grid = [149 141 129 124 123]
grid[0]: 149
grid[4]: 123
grid[3]: 124
grid[1]: 141

X = [123 143 111 121 123 149 138 110 138]
X[0]: 123
X[6]: 138
X[5]: 149
X[2]: 111

arr =
[[132 141 124 134 133 156 138]
 [133 144 114 133 131 134 143]
 [123 123 129 121 118 134 142]
 [135 145 112 137 126 138 141]]
arr[-4][-7]: 132
arr[3][0]: 135
arr[-3][-5]: 114
arr[-4][-6]: 141
arr[1]: [133, 144, 114, 133, 131, 134, 143]
arr[:, 5]: [156, 134, 134, 138]
arr[2][-6]: 123
arr[-2]: [123, 123, 129, 121, 118, 134, 142]
arr[-1]: [135, 145, 112, 137, 126, 138, 141]
arr[:, -3]: [133, 131, 118, 126]

m =
[[122 135 142 122 125 125 113 128 127 146 112 138 140 120 141 119]
 [147 139 108 140 122 141 140 125 138 134 132 150 122 133 117 120]
 [113 113 128 136 143 118 117 124 122 104 117 113 123 109 121 134]]
m[0,-16]	122
m[:, 9]	[146, 134, 104]
m[-3,11]	138
m[0,-8]	127
m[-3,13]	120
m[2,8]	122
m[:, -11]	[125, 141, 118]
m[:, -12]	[125, 122, 143]
m[:, -14]	[142, 108, 128]
m[1,-15]	139
m[-2,-12]	122
m[-3,-11]	125
m[2,-15]	113
m[1,7]	125
m[1,8]	138
m[-1]	[113, 113, 128, 136, 143, 118, 117, 124, 122, 104, 117, 113, 123, 109, 121, 134]
m[2,-10]	117

x =
[[113 122 143 101 125 141 123 127 118 130 120 155 153]
 [109 121 145 122 144 137 114 115 105 124 110 143 109]
 [156 112 101 123 117 150 114 126 149 118 147 147 120]
 [127 101 134 149 106 106 128 117 154 104 141 137 123]
 [124 140 155 105 151 128 127 104 133 158 136 135 120]
 [122 144 111 132 120 140 101 107 137 148 154 117 115]
 [146 141 140 136 131 124 121 114 109 156 126 133 126]
 [136 111 140 119 150 110 111 133  99 133 125 111 152]
 [145 102 111 129 152 105 126 149 147 100 109 105 105]]
Rows and columns are counted from 0.
(0, 0): 113
(0, 12): 153
(2, 3): 123
(0, 5): 141
(4, 1): 140
(4, 2): 155
(7, 9): 133
(4, 4): 151
(4, 7): 104
(0, 2): 143
(5, 0): 122
(8, 0): 145
(8, 4): 152
(3, 5): 106
(7, 4): 150
(4, 10): 136
(5, 12): 115
(4, 12): 120
(0, 1): 122
(8, 6): 126
(6, 4): 131
(3, 4): 106
(4, 9): 158
(8, 11): 105
(5, 8): 137
(7, 10): 125
(4, 11): 135
(7, 1): 111
(4, 5): 128
(2, 11): 147
(7, 7): 133
(1, 6): 114
(0, 3): 101
(1, 4): 144

A =
127,127,127,124,127,121,130,114,133,134,128,146,150
116,128,129,126,119,125,132,133,133,133,117,134,133
136,126,118,135,124,125,138,135,135,120,136,135,137
121,131,140,131,128,133,139,115,121,111,126,133,131
126,131,126,132,122,133,127,137,130,130,125,128,129
119,132,126,135,121,130,126,135,128,135,119,131,131
119,136,125,139,120,131,124,139,128,128,122,133,129
125,128,129,134,123,139,139,141,128,130,136,132,129
134,131,123,131,139,118,117,128,131,124,125,142,129
128,124,128,124,120,124,144,129,138,123,130,132,141
126,121,114,136,126,126,138,124,118,136,116,129,138
134,123,125,125,124,121,135,121,135,126,133,137,144
126,128,123,132,133,126,134,125,124,127,123,130,130
124,129,128,118,125,112,126,141,125,113,128,112,114
124,131,124,134,136,129,138,114,126,123,113,142,132
137,130,124,128,134,116,119,128,132,121,126,132,130
A[0,0]	127
A[2,7]	135
A[15,4]	134
A[8]	[134, 131, 123, 131, 139, 118, 117, 128, 131, 124, 125, 142, 129]
A[:, 10]	[128, 117, 136, 126, 125, 119, 122, 136, 125, 130, 116, 133, 123, 128, 113, 126]
A[4,8]	130
A[:, 4]	[127, 119, 124, 128, 122, 121, 120, 123, 139, 120, 126, 124, 133, 125, 136, 134]
A[0,3]	124
A[2,9]	120
A[10,9]	136
A[10,4]	126
A[9,2]	128
A[15,11]	132
A[8,8]	131
A[3]	[121, 131, 140, 131, 128, 133, 139, 115, 121, 111, 126, 133, 131]
A[3,9]	111
A[10]	[126, 121, 114, 136, 126, 126, 138, 124, 118, 136, 116, 129, 138]
A[:, 11]	[146, 134, 135, 133, 128, 131, 133, 132, 142, 132, 129, 137, 130, 112, 142, 132]
A[9,10]	130
A[0,4]	127
A[2,1]	126
A[6]	[119, 136, 125, 139, 120, 131, 124, 139, 128, 128, 122, 133, 129]
A[10,5]	126
A[:, 9]	[134, 133, 120, 111, 130, 135, 128, 130, 124, 123, 136, 126, 127, 113, 123, 121]
A[11,6]	135
A[:, 2]	[127, 129, 118, 140, 126, 126, 125, 129, 123, 128, 114, 125, 123, 128, 124, 124]
A[11,12]	144
A[4,7]	137
A[1,5]	125
A[3,3]	131
A[5,10]	119
A[:, 3]	[124, 126, 135, 131, 132, 135, 139, 134, 131, 124, 136, 125, 132, 118, 134, 128]
A[13,2]	128
A[8,5]	118
